
[[ -51 -109  223  -26  125   55  167 -286  133 -112  259   62   12 -337
   -72 -158   29    0  -34  -57   27  100]
 [ -19   36   71  -78  -71    3 -126  105  -98   63   33  -60  -79  168
    48   10   25   61   -1   -7   72  -17]
 [  71  114   82  -75  -95  -92 -189   18 -133   60 -102  -83  -49  187
  -149   -9  -97  -24 -110  -53   52  -41]
 [-136 -125  -23   48   15   90  -17 -215  124  189   79 -104 -189 -344
   147  100  122   35  248   48  -13  -37]
 [  21 -103  221  -59   69   96   21 -202   76   36  121   69  -19 -131
   -65  -59   96   -2 -211    2   98   93]
 [ -57 -254  122  -24  110  143   49 -328  117  296  329   10  -88 -650
   320  -76  160  -36   14   94  128  -22]
 [  29 -270  317  -42  123  131  154 -218  157 -129  474  160  124 -308
   -45 -155   72   11 -153  -25  144  226]
 [ 158  -51  110  -68 -101 -116 -144  148  -94 -173   53  -60   59  156
  -195 -114 -153  -23  -95 -155   24   -8]
 [  15   82   62   12  -92  -74  -66  -72   15 -153  -95  -87  -47  177
  -341   20 -123    9   63 -107    2   52]
 [ -76   72   11   19  -15 -101 -178  -70  -45   89    5 -117  -93  -22
  -138  188  -73   10  197  -38 -196   14]
 [-157  171   83  -94  -16  -56 -145  204 -183   60  167  -56  -63  269
    93  120    4  132  174    2  -94   49]
 [ 122   96  -69    1 -211 -150 -310  173 -109  -66 -334 -194 -100  424
  -349  136 -157   -2   27 -133  -80  -75]
 [  15   -1    9   27  -68  -53  -56   37   70 -268 -203 -109  -97  220
  -344   43  -49   52   79 -167 -139    3]
 [ -40 -180  -51   -5  -63  118  -52  -16   73  149    8 -120 -193 -192
   240   -6  154   50  125   27  105 -125]
 [ 142 -134  259  -53   14  -22   14 -111   40 -192  239   75  135  -68
  -255 -161  -99  -47 -210 -114  101  145]
 [  38   56  204  -62   34  -74  -45 -110  -30 -100   60   20   35   40
  -266  -52  -88  -23 -142  -95  -42   85]
 [-107 -107   60   18   50  130    1 -300  130  231   68  -39 -164 -331
   101   76  158   15   70   83   55    8]
 [ -87  132  197  -74   77  -15  -22 -228  -49  128  113   19  -43  -87
   -60   -9   -5   -1  -74   20   12   68]
 [ -78  -90  159  -54   96  144   25 -223   77  187  112   35 -114 -240
   136  -11  191   28 -110   72   83   28]
 [ -16 -228  151  -60   56  193  134  -96  147  -48  123   40  -90 -195
   141 -174  213   66 -126  -10  171    2]
 [ 204  -85 -163   11 -250 -215 -306  366  -96 -247 -292 -271  -83  293
  -256   11 -208  -15  146 -257 -168 -206]
 [   5   46   36  -32  -96  -72  -44  116  -37 -215  -38 -101  -53  212
  -161  -71  -87   57  104 -139   -5  -23]
 [  71 -119  177  -94   63   12  -45  -98  -18   75  128   14  -13 -228
    60 -135   41  -44 -206  -36   37  -38]
 [  35  -72   61  -20  -78   21  -44  -20   34  -59   10  -65  -59   27
   -83  -53   -3   23   12  -56  106   -3]
 [ -36   35  -34  -10  -65   -6 -153  -28  -14  120 -200 -141 -191   54
   -33  101   46   26   70  -18  -45 -100]
 [  50  -32  160  -21  -15  -10  -34 -164   36  -43   79    1   12  -38
  -212  -40  -56  -25  -89  -52   75   87]
 [ 104 -144 -128   31 -239  -72 -164  274   -6 -201  -79 -215  -83  184
   -93  -14 -106   44  249 -160   27 -113]
 [  24  -24  -83  -40 -178  -13 -254  197 -120  181  -69 -175 -151  148
   146   81   17   43  120    9   90 -133]
 [  -6   21   57  -15  -46  -92 -103  -80  -50   35  107  -92  -32  -94
   -82    3 -116  -22  123  -54  -15   -4]
 [ -72  -33   23   12   -5    0  -53 -161   40  102   49  -94 -119 -202
    10   49   14    7  155   -7  -23  -27]
 [ -73    2   37  -15  -59  -18  -58  125  -16 -130   92  -81  -59  169
   -68   51  -18  103  201  -76  -50   46]
 [-118  146   19    4  -27  -35  -67 -108   -1   19 -134 -111 -157   92
  -157  102  -10   51  148  -34  -82   -6]
 [-107   12   33   -7   36  -20   -6  -27   39 -100  -32  -88 -131  -22
   -68   34   38   71  155  -92 -175  -27]
 [  52   44  124  -77  -54   -9 -108  -11  -60   27  -46  -32  -46  147
  -112  -37  -11    8 -152  -34   97    4]
 [ -44 -245  -36   24  -55  165  -82 -125  109  291  109  -99 -182 -325
   285   76  188   27  139  105  166  -66]
 [ -32   86  -59  -55 -117  -63 -118  133 -102   14 -160 -179 -171  130
    56  -49  -25   49  127  -75    7 -179]
 [ 104  -10  177  -29  -28 -125 -150 -124  -66   10  199  -13  100  -74
  -250    3 -188  -84  -66  -69    7  108]
 [  25 -134  122  -11   44    9  -53 -165   62   43  116  -17  -33 -234
   -63    4   18  -29  -37  -38  -41   30]
 [-165  -16   17   40   35   59   34 -173  127   -3  -19  -79 -175 -118
   -50  101   99   80  217  -16 -100   19]
 [  94  -68  164  -86   -6  -17  -40   63  -25 -159   39    6   15   92
  -129 -133  -14   14 -185 -118   18   13]
 [ -53  -31   73  -20    6    6  -38 -122   15   72   98  -61  -81 -160
    17    1   12   10   82  -14    6   -7]
 [  39   65   16  -77  -94  -73 -117  163  -99  -97 -169 -123 -106  221
   -72  -83  -41   38  -27 -122  -18 -125]
 [ -46  211 -150    9 -165 -142 -291  102 -125   98 -404 -257 -237  309
  -174  208  -82   31  200  -73 -168 -165]
 [ 157  -40   44  -48 -168 -108 -209  132 -110  -45   18 -107   20  151
  -146  -49 -158  -35  -30 -102   96  -33]
 [ -23 -108   89   12    7  -20   56  -41   95 -245  134  -40  -15  -83
  -155  -66  -40   44  138 -135  -73   54]
 [ -89    4  -74    0  -38    4  -33  -51   37   38 -171 -168 -228 -104
    64  -13   58   42  181  -56  -54 -167]
 [ -52  182  101  -41  -21  -93  -90  -82  -73  -10  -45  -63  -58  140
  -214   39  -97   16   27  -59  -50   35]
 [  17 -173  308  -76  159  103  194 -184  148 -243  235  140   55 -189
  -117 -222   97   29 -246  -98   40  134]
 [ -20 -100   31  -12  -23   23  -39  -61   43   29   47  -84 -103 -152
    43  -28   38   18   87  -36   19  -51]
 [  64 -142    6  -43  -39  -12 -150  110  -22   23  -37 -104 -106  -43
    55   -6   47   16  -13  -78  -73 -111]
 [  40   99  -26  -44 -109 -121 -165  181  -91 -154 -276 -161 -124  311
  -209    3  -80   38   28 -164 -134 -122]
 [ -27   65  152  -38   34  -87  -72 -146  -48   22  144  -19    7  -85
  -147   10  -97  -22   16  -48  -63   69]
 [   7 -118  129  -45   32   75  -22  -54   54  -10   68    5  -59  -52
   -12  -23  103   38  -93  -26   26   35]
 [  58  -80   50  -49  -76  -24  -72  160  -21 -165    7  -73  -42  133
   -66  -75  -18   51   12 -121    2  -38]
 [ -11  122  239  -60   59  -39  -37 -170  -23  -51   45   54   23  119
  -298   13  -53    2 -171  -47  -24  154]
 [  60  -43 -105   45 -193  -50 -252   55  -14   72 -181 -194 -140  132
  -143  155  -60    3  157  -47    8  -74]
 [  42 -208   18  -31  -64   65  -24   95   52  -70   55  -80  -93  -75
   110 -104   83   50   38  -69   80  -83]
 [  52 -212   47  -37  -36   60  -33  -22   48   39  113  -63  -73 -228
   144 -112   67   -2   -5  -34  111  -81]
 [  59  -51   64  -15  -96  -36  -86  124    0 -206    2  -65  -14  228
  -213   -5  -60   53   33 -123    2   46]
 [  55 -290   27    7  -68   51  -26   57   88  -83  226  -69  -23 -195
    86  -73   28   29  134  -71   78  -10]
 [ -26 -291   18   22   24  181  -28 -247  166  283  101  -55 -174 -472
   247   38  216  -10   35   91  119  -61]
 [  59  -27   55   -6  -47  -95 -216  -52  -52   92   29  -87  -32  -43
  -152  108  -91  -43   22  -49  -91   10]
 [ 158 -189  123  -33  -52   -3  -89  -23   35  -76   79  -21   26  -67
  -136  -87  -37  -42 -148  -91   81   17]
 [ 163  -99  164  -26  -88  -85  -80   33   -2 -249  140   -4  119  124
  -335  -94 -172  -30  -93 -155   56  118]
 [ -39   42   38   22  -56  -88  -50  -26   17 -174   20  -96  -41   85
  -256   43 -114   39  197 -120  -97   54]
 [  -6   32   96  -59  -36    8 -106  -14  -48   70   -5  -42  -78   92
   -39   15   23   28  -56  -11   53    5]
 [ -77  -15   30    3   -3   17   46 -110   83  -92  -42  -88 -134  -86
   -68  -51   27   47  129  -78  -26  -41]
 [   7 -121  143  -48   38   19   34  -24   49 -131  158    2  -11 -105
   -31 -107   26   32  -21  -88  -12   29]
 [  80 -184  -16   -7 -121   41 -119  148   42  -80  -45 -106  -94   99
   -24    4   54   51   34  -77   51  -50]
 [  90   57   51  -60 -112  -84 -214  143 -111  -39 -145  -93  -55  302
  -187   33  -71   13  -91  -89  -19  -33]
 [  23   92  -69   21 -136 -159 -157  169  -39 -264 -269 -190 -110  332
  -349   70 -147   48  182 -208 -213  -70]
 [  64  -46  114  -64  -17  -32  -80   46  -31  -93   -1  -34  -30   65
  -109  -62  -14   12 -101 -100  -28  -11]]

[ -78   22  -28  112  152   79  -84  -68  458 -225   19   29   31  -67
 -101 -267  -23 -115 -312  174 -208  157  227  -68  408 -269 -139  208
   82  -53 -312  -96] -> 61
[  46  -68   68   52  117  -29  -91  -99   52 -144   29  105  -52  124
 -117 -187   73   86  -34   67  -98  -58   36   77  227  -72 -170    2
  172  -13 -254 -149] -> 5
[ 154 -153 -179 -416  -51  -80  109  -97  -22 -366   14    9  237   70
  219 -229  164  -16  -35   96 -268  171  152    7  118 -236 -378  139
  -77 -239 -424 -233] -> 42
[   6 -453  149  506  546  399  -57 -338  495   77  -91  241 -700 -184
  234 -320 -305 -147 -410 -305  -34    2  451   41  408   15  -99  285
  111  413 -114 -241] -> 45
[ 137 -232  -82  390  500   31  -88 -211  371  266 -102  149 -508 -209
  167 -170 -385   12 -534 -475 -117  -70  351   41  101  160   52  174
   87  284   86 -395] -> 25
[ -76  198  -89 -129  194 -152  -96  -50   49  -71  122  -50   -3   97
  -25  -87  -35   91  -40  106   78 -204   -1  111   79 -145  -44 -135
  227  -76 -148  -82] -> 53
[ -46 -202   62  567  575   80 -180 -132  304  424  120  177 -644 -158
  -93 -286 -433   31 -332 -392   40 -305  121  112  109  199  177  -17
  290  401   85 -201] -> 26
[ 135   61    7   40  132  -76 -127 -246   64 -147 -196  151 -101   70
   13   48   57  151 -112  -32  -81   18  179   21  207  -44 -143   17
   89  -24 -129 -381] -> 66
[ 136   20 -117 -267   61 -116  -40 -220  -72 -249 -100  109   30   63
  155  -21  104   99   15   49 -110   64  157  -12  124 -137 -270    6
    4 -136 -266 -372] -> 46
[  87  113 -353 -372   41 -355   28   82 -112   68  209 -109  271  -35
    7 -171  -99  101  -69 -103 -205  -98  -78   45 -221  -64  -30 -110
   39 -217 -153 -249] -> 34
[-130 -128    9  497  664  370 -175 -458  320  490  -45  303 -894 -422
  211 -102 -557  -69 -167 -509  166 -188  348  -59  156  120  215  -19
  147  525  118 -507] -> 30
[  49   67  -86 -127  130 -226  -80  -14  -40  -97  106    6   55  133
  -75 -139   28  136  -54   67  -62 -147  -35  109   45  -63 -128  -95
  182 -114 -193 -138] -> 39
[ 144 -209  -83  427  528   97  -99 -306  440  274 -196  178 -588 -265
  253  -86 -413    8 -577 -524 -102  -26  456    5  139  149   76  207
   53  327  127 -491] -> 8
[ -44  145 -107 -467 -299  204  248  -79 -142  105   23 -402  433   42
  288  119   56   57  253 -319   74 -185  -56  255 -151 -257  238 -102
   50  -67  -27 -105] -> 52
[ -35  120   59 -184 -418  272  109  -87   28  -78  -66 -174  494   10
 -110   17  218    6  247  -94 -200  102  -41   46  173 -302   98   42
    4 -116 -229 -187] -> 15
[  48 -188   76   13   84  -56  -50    5   23 -189  149   90   29  171
 -175 -347  112   40  -19  134 -174  -46  -36   98  224  -90 -249   38
  172  -57 -357  -36] -> 22
[ -35  131  102 -167 -449  263  110  -49   38 -106  -74 -213  533   91
 -141   30  258   38  220  -56 -177   74  -53   99  201 -307   96   45
   50 -125 -219 -118] -> 37
[ 184  174   -7   53  111 -255 -189 -196  -95  -27 -196  151  -72  136
 -106  165   62  307  -49 -102  -44 -115   44   65   60   76  -54 -127
  164  -40   -9 -442] -> 47
[  35  156 -172 -458 -414  169  228  -79  -24   -7  -81 -330  577  -55
  200   99  108   15  136 -264 -177   81   42   83  -59 -306  144   44
  -96 -182 -125 -259] -> 16
[ 184 -180 -196   52  264 -210  -29  -31  137   91   46   61 -111  -70
   52 -247 -187   63 -383 -269 -252  -30  153   57  -17   82  -85  102
   53   11  -88 -299] -> 60
[ 137 -158 -205 -333  -12 -240   70   80 -130 -127  227   -2  258   63
  -21 -362   53   39   -9   16 -305    9  -67   50  -57  -98 -253    9
   20 -212 -365 -157] -> 2
[  53  150 -275  -58  168 -292  -96   28   39  210  142    3   53 -130
 -134 -140 -214  105 -163 -187 -193 -100  -21  -17 -131   30   80  -98
   95  -79  -49 -331] -> 19
[ 154  -74   90   33   87 -113  -94 -134  -47 -167  -76  124  -47  216
  -82  -74  141  187  -34    9  -83  -78   36  123  181   -5 -196  -17
  167  -34 -194 -227] -> 36
[  59  438 -131  -59  183 -330 -213 -159  -76   85 -117   -5  -41   91
  -53  273  -57  309  -62  -94  127 -265   11  100  -59   22  122 -256
  226  -66  117 -377] -> 6
[  53   97  -48 -148  104 -161  -73 -101   -7 -200   -9   16   47  162
   13  -53   89  132  -42  104  -16  -92   47  103  136 -120 -168  -53
  158 -121 -203 -164] -> 48
[ 106   20   85 -113   39  -33 -101 -265  -93 -325 -156  168  -35  199
   28   21  224  158  120  148  -22    6  103   49  262 -132 -279  -31
  104  -83 -279 -302] -> 51
[ -58  259  -91 -294 -286  125  118  -56 -148  236   39 -282  395  -28
   19  131    8  107  282 -320    4 -177 -136  156 -151 -178  316 -175
   85  -56   10 -218] -> 58
[ 167 -143 -219 -303  -14 -250   46   39 -223    2  199   28  199   34
  -27 -285   12   98   63 -106 -282  -41 -102   53 -145   -6 -173  -68
   20 -165 -281 -266] -> 69
[ 219  -30 -150 -221   47  -87  -22 -288  -86 -157 -194  163  -13  -25
  210   42   63  121  -15 -124 -182  120  217  -44   63  -58 -226   34
  -72  -92 -193 -535] -> 31
[ -22  121 -251 -278  159 -239   -6   38   41  -48  202 -117  141   17
   57 -194  -84   37 -124   43  -65 -133    5   81  -44 -152  -75  -66
  120 -156 -189  -94] -> 13
[ -80   90   78 -276 -337  332  155 -144  -76  -48  -28 -212  367   66
   80   54  181   15  342 -121   -1  -42  -43  146  106 -302  110  -46
   65  -51 -187 -126] -> 40
[   6  231 -311 -222  263 -389  -67   67   96   30  172 -143   85   20
   48 -117 -166  107 -289  -12  -21 -213   33  106 -113  -76    4 -107
  171 -151  -55 -125] -> 68
[ 143  115  -42  101  161 -295 -166  -45  -42   92  -29   62  -57  129
 -183   10  -38  268 -145 -149  -62 -205  -37  130  -16  114   28 -133
  218  -14   14 -292] -> 63
